Below is a small trained network, with its code and all its weights. Each question gives an input and a class and asks what happens when units are switched off, that is, made to give their printed mean instead of their output.

import numpy as np


def w(rows, s, z=0):
    codes = np.array(rows[::2]) - 128.0
    scale = np.full(codes.shape[1], s)
    scale[-1] = z or s
    return codes * scale


def norm(h):
    return h / np.sqrt((h * h).mean(-1, keepdims=True) + 1e-5)


def f(y):
    return np.maximum(y, 0)


def log_softmax(a):
    a = a - a.max(-1, keepdims=True)
    return a - np.log(np.exp(a).sum(-1, keepdims=True))


def net(x, mask):
    res = np.array(x, float).reshape(1, 4) / 4 @ E
    u = 0
    for l in range(4):
        y = f(norm(res) @ A[l][:, :-1].T + A[l][:, -1])
        res = res + np.where(mask[u : u + 5], y, B[l][:, -1]) @ B[l][:, :-1]
        u += 5
    return log_softmax(norm(res)[-1] @ U[:, :-1].T + U[:, -1])


A, B = {}, {}
E = w([
[177,253,160,106,69,100,113,109,117,154,140],'x0',
[131,156,86,102,160,114,100,122,188,122,210],'x1',
[247,112,145,57,177,149,24,115,189,129,147],'x2',
[132,43,207,246,139,130,120,113,89,167,103],'x3',
],0.0041)
A[0] = w([
[106,211,165,194,113,63,119,68,133,170,210,54],'L0N1',
[101,65,131,214,163,84,135,90,199,121,197,2],'L0N2',
[13,127,89,151,126,133,200,194,58,109,147,14],'L0N3',
[110,130,93,170,139,95,114,146,139,120,202,80],'L0N4',
[208,52,200,119,185,142,5,125,141,222,127,23],'L0N5',
],0.0032,0.0035)
B[0] = w([
[164,142,101,104,194,159,163,184,145,253,184,187],'L0N1',
[111,123,116,145,215,72,182,182,82,200,82,164],'L0N2',
[98,139,100,194,113,149,97,31,170,110,129,220],'L0N3',
[100,158,142,114,158,95,123,142,128,195,107,149],'L0N4',
[74,133,154,202,157,74,191,71,158,42,162,251],'L0N5',
],0.0049,0.0025)
A[1] = w([
[122,150,126,121,33,119,163,138,48,119,90,51],'L1N1',
[164,136,51,66,120,160,98,172,131,142,152,98],'L1N2',
[143,105,143,102,53,183,127,227,21,187,63,42],'L1N3',
[1,69,57,142,128,116,206,145,122,115,136,9],'L1N4',
[133,160,197,192,38,124,134,111,39,157,78,109],'L1N5',
],0.005,0.0013)
B[1] = w([
[118,113,197,172,153,127,211,38,120,121,195,191],'L1N1',
[108,166,190,74,183,104,67,132,171,168,25,195],'L1N2',
[120,196,255,125,174,132,125,139,205,211,181,172],'L1N3',
[167,63,65,77,100,159,72,192,64,32,72,255],'L1N4',
[201,127,201,91,235,156,197,194,150,215,142,225],'L1N5',
],0.0049,0.0048)
A[2] = w([
[101,53,196,183,142,197,180,104,115,131,28,121],'L2N1',
[69,113,41,198,54,92,137,129,111,160,130,44],'L2N2',
[42,187,108,76,27,132,178,143,100,113,81,89],'L2N3',
[134,27,156,152,168,138,127,179,71,122,83,100],'L2N4',
[109,60,198,255,109,129,122,138,72,164,84,5],'L2N5',
],0.0048,0.0033)
B[2] = w([
[45,109,35,19,160,71,242,161,75,89,46,255],'L2N1',
[107,217,80,171,72,92,31,169,78,163,150,144],'L2N2',
[137,76,198,253,176,86,161,115,89,117,190,176],'L2N3',
[178,124,84,117,164,68,191,104,135,216,47,244],'L2N4',
[178,100,24,10,203,19,171,111,155,182,40,201],'L2N5',
],0.0045,0.0049)
A[3] = w([
[119,132,135,81,147,116,55,114,206,107,160,35],'L3N1',
[80,70,138,193,42,190,173,113,62,101,85,4],'L3N2',
[203,1,145,138,145,246,22,149,139,103,126,97],'L3N3',
[201,126,209,170,112,144,175,97,125,197,155,62],'L3N4',
[51,154,98,212,98,122,209,164,19,128,121,62],'L3N5',
],0.0051,0.0022)
B[3] = w([
[126,131,142,122,10,188,95,83,85,99,80,230],'L3N1',
[77,173,155,3,74,203,38,210,84,11,103,170],'L3N2',
[135,118,173,221,154,13,233,86,110,173,180,189],'L3N3',
[29,139,128,120,105,154,179,184,126,132,190,236],'L3N4',
[171,67,107,155,91,118,40,112,120,133,145,254],'L3N5',
],0.0053,0.003)
U = w([
[138,22,98,106,208,64,196,137,88,135,42,169],'0',
[168,98,219,203,133,86,100,18,184,58,221,130],'1',
[115,113,136,208,80,238,103,120,163,143,91,2],'2',
[71,77,68,117,56,168,66,184,46,1,108,126],'3',
[117,206,232,138,151,135,199,173,132,225,222,152],'4',
[113,124,83,236,72,111,49,147,66,169,188,108],'5',
[118,119,134,189,115,214,101,123,149,128,120,39],'6',
[154,208,148,8,81,155,15,78,190,127,75,142],'7',
],0.0096,0.0078)

Each question gives the input, the list of numbers given to net, and the class t.
The units are the neurons (one row each of A and B). Each row of codes is followed by its name. A weight is (code - 128) times the scale printed after its matrix; where a second scale follows, it is the last column's (A, B and U).
mask holds one flag per neuron, layer by layer. A switched-off neuron (its flag False) gives its mean, the last column of its row in B, instead of its output. The means were averaged over made-up inputs and are rounded, as every weight is.
A unit's drop is (log p(t) with every unit on - log p(t) with that unit switched off) / (log p(t) with every unit on - log p(t) with every unit switched off).
The circuit of an input: a set's keep is (log p(t) with only the set's units on - log p(t) with every unit switched off) / (log p(t) with every unit on - log p(t) with every unit switched off). Starting from the 12 units with the biggest drops (on a tie, the unit counted first), units are removed one at a time, each time the one whose removal leaves the highest keep (on an exact tie, the one counted first), for as long as the keep stays at least 0.8.
units of the circuit, in order: the units of the circuit, biggest drop first
k most important neurons: the k neurons with the biggest drops, biggest first
k most important neurons of layer l: the k neurons of layer l with the biggest drops, biggest first
drop of u: that unit's drop, to one decimal
input [4,-7,-6,6], class 4: 2 most important neurons -> [L1N5; L1N3]
input [-6,-7,-6,-4], class 3: most important neuron -> [L1N4]
input [-4,3,0,-4], class 3: 2 most important neurons -> [L1N5; L3N1]
input [-7,7,-6,-5], class 3: units of the circuit, in order -> [L1N4; L1N5]
input [4,-2,-2,-7], class 4: units of the circuit, in order -> [L2N3; L2N1]
input [0,-5,0,-3], class 4: 2 most important neurons -> [L0N5; L1N3]
input [4,2,-3,8], class 4: 4 most important neurons -> [L1N5; L0N5; L1N4; L1N3]
input [-5,-3,-1,-4], class 3: units of the circuit, in order -> [L1N5; L3N2; L2N5; L1N2]
input [-5,6,-2,-3], class 3: 2 most important neurons of layer 1 -> [L1N5; L1N1]
input [-8,-6,-1,-3], class 3: 3 most important neurons of layer 1 -> [L1N4; L1N5; L1N2]
input [-8,1,-6,-3], class 3: drop of L1N5 -> 0.0
input [3,-8,0,3], class 4: drop of L1N3 -> 0.2
input [1,4,-5,-3], class 5: drop of L0N4 -> 0.1
input [-5,4,-4,-4], class 3: drop of L0N3 -> 0.1
input [8,-8,-4,4], class 4: most important neuron -> [L1N3]
